Below is a small trained network, with its code and all its weights. Each question gives an input and a class and asks what happens when units are switched off, that is, made to give their printed mean instead of their output.

import numpy as np


def w(rows, s, z=0):
    codes = np.array(rows[::2]) - 128.0
    scale = np.full(codes.shape[1], s)
    scale[-1] = z or s
    return codes * scale


def f(y):
    return y / 2 * (1 + np.tanh(0.7978845608 * (y + 0.044715 * y**3)))


def log_softmax(a):
    a = a - a.max(-1, keepdims=True)
    return a - np.log(np.exp(a).sum(-1, keepdims=True))


def net(x, mask):
    res = np.array(x, float).reshape(1, 7) / 4 @ E
    y = f(res @ A[0][:, :-1].T + A[0][:, -1])
    res = res + np.where(mask, y, B[0][:, -1]) @ B[0][:, :-1]
    return log_softmax(res[-1] @ U[:, :-1].T + U[:, -1])


A, B = {}, {}
E = w([
[127,128,131,126,128,129,123,129,127,128,127,128],'x0',
[128,127,128,128,127,128,127,128,128,128,129,127],'x1',
[129,130,127,130,130,129,128,128,129,130,128,128],'x2',
[127,131,128,129,133,129,130,129,129,127,128,129],'x3',
[77,176,104,91,83,122,142,110,203,120,42,255],'x4',
[183,106,126,130,61,245,113,117,127,255,133,145],'x5',
[82,119,172,210,157,129,94,8,131,138,205,189],'x6',
],0.0097)
A[0] = w([
[111,158,110,100,75,152,120,144,181,141,25,236,4],'n0',
[189,85,128,103,120,199,122,152,44,177,115,53,150],'n1',
[90,115,145,177,131,154,117,37,121,164,240,170,85],'n2',
[111,145,97,94,60,142,146,143,176,144,9,251,211],'n3',
[163,127,123,148,69,243,132,91,149,251,144,207,201],'n4',
[147,175,117,148,121,130,146,126,116,148,132,95,135],'n5',
[148,117,129,134,72,197,114,104,138,190,135,173,1],'n6',
[180,150,121,146,112,148,127,171,129,162,176,26,157],'n7',
[151,119,127,123,128,127,126,138,117,154,113,92,131],'n8',
[113,136,136,134,146,106,117,150,136,140,133,108,102],'n9',
[142,113,143,172,210,136,113,123,83,111,231,43,110],'n10',
[134,161,103,96,111,103,161,187,140,105,69,107,244],'n11',
[93,131,121,113,178,43,132,162,114,37,107,74,188],'n12',
[11,167,136,150,172,40,125,52,139,51,125,254,128],'n13',
[116,96,141,181,170,164,127,48,101,173,216,172,216],'n14',
],0.0095)
B[0] = w([
[146,59,114,129,137,75,138,124,40,96,92,77,188],'n0',
[112,85,136,139,146,201,121,110,165,136,165,153,199],'n1',
[136,132,118,119,117,48,140,132,101,97,78,92,186],'n2',
[101,243,140,140,115,96,122,121,186,122,146,148,251],'n3',
[153,35,119,118,146,91,135,139,74,113,106,95,238],'n4',
[122,119,150,123,112,141,127,116,114,127,150,128,136],'n5',
[99,252,136,138,116,109,133,128,162,116,121,141,156],'n6',
[134,96,132,121,146,186,117,136,138,153,153,151,188],'n7',
[120,112,126,131,112,157,129,121,133,119,142,142,144],'n8',
[114,118,119,117,84,112,135,117,112,119,148,136,129],'n9',
[135,134,117,120,115,36,141,133,105,114,67,117,202],'n10',
[144,64,127,139,139,88,131,116,76,126,114,109,215],'n11',
[121,192,122,130,101,35,131,112,117,107,85,125,222],'n12',
[141,96,136,124,137,253,118,149,163,178,178,141,232],'n13',
[106,210,128,127,115,108,126,133,158,120,130,155,213],'n14',
],0.014,0.019)
U = w([
[173,54,120,123,143,103,142,131,58,110,96,79,242],'0',
[88,218,136,123,100,109,133,144,158,114,112,155,6],'1',
[127,98,156,127,153,251,104,149,171,187,196,178,189],'2',
],0.011,0.0015)

Each question gives the input, the list of numbers given to net, and the class t.
The units are the neurons (one row each of A and B). Each row of codes is followed by its name. A weight is (code - 128) times the scale printed after its matrix; where a second scale follows, it is the last column's (A, B and U).
mask holds one flag per neuron, in row order. A switched-off neuron (its flag False) gives its mean, the last column of its row in B, instead of its output. The means were averaged over made-up inputs and are rounded, as every weight is.
A unit's drop is (log p(t) with every unit on - log p(t) with that unit switched off) / (log p(t) with every unit on - log p(t) with every unit switched off).
The circuit of an input: a set's keep is (log p(t) with only the set's units on - log p(t) with every unit switched off) / (log p(t) with every unit on - log p(t) with every unit switched off). Starting from the 12 units with the biggest drops (on a tie, the unit counted first), units are removed one at a time, each time the one whose removal leaves the highest keep (on an exact tie, the one counted first), for as long as the keep stays at least 0.8.
circuit, biggest first: the units of the circuit, biggest drop first
unit that matters most: the unit with the biggest drop
top k neurons: the k neurons with the biggest drops, biggest first
drop when u is switched off: that unit's drop, to one decimal
input [1,6,4,-4,-8,-3,2], class 1: unit that matters most	n4
input [4,4,-4,1,5,-1,4], class 2: top 2 neurons	n13; n12
input [8,-4,2,-6,-8,1,0], class 2: top 3 neurons	n1; n4; n7
input [-2,3,6,3,-6,-8,1], class 1: top 4 neurons	n4; n12; n0; n11
input [-6,6,5,-8,8,6,-3], class 0: top 2 neurons	n0; n4
input [-1,8,3,0,-2,0,3], class 1: top 2 neurons	n11; n4
input [3,2,7,5,8,2,0], class 0: top 3 neurons	n0; n4; n14
input [7,-1,0,6,4,3,-8], class 0: top 2 neurons	n0; n11
input [2,-1,-8,-6,-6,-4,3], class 1: top 3 neurons	n4; n11; n0
input [-1,0,2,4,8,4,-1], class 0: top 3 neurons	n0; n4; n14
input [0,1,1,4,-7,0,5], class 1: top 3 neurons	n14; n4; n11
input [7,-3,0,7,5,3,-8], class 0: top 2 neurons	n0; n11
input [-3,-2,-5,0,1,-1,-6], class 1: top 3 neurons	n4; n0; n3
input [-1,-8,8,8,0,5,-7], class 2: circuit, biggest first	n1
input [8,0,7,-6,8,1,-1], class 0: top 3 neurons	n0; n14; n4
input [-7,2,0,4,-6,8,-1], class 2: top 2 neurons	n1; n7
input [7,2,7,-3,-8,5,-6], class 2: drop when n1 is switched off	0.4
input [4,-2,-4,8,-5,-7,5], class 1: drop when n4 is switched off	0.1
input [2,3,-6,0,-1,8,-3], class 2: drop when n1 is switched off	0.3
input [3,-2,-2,5,5,-5,5], class 2: drop when n13 is switched off	1.5
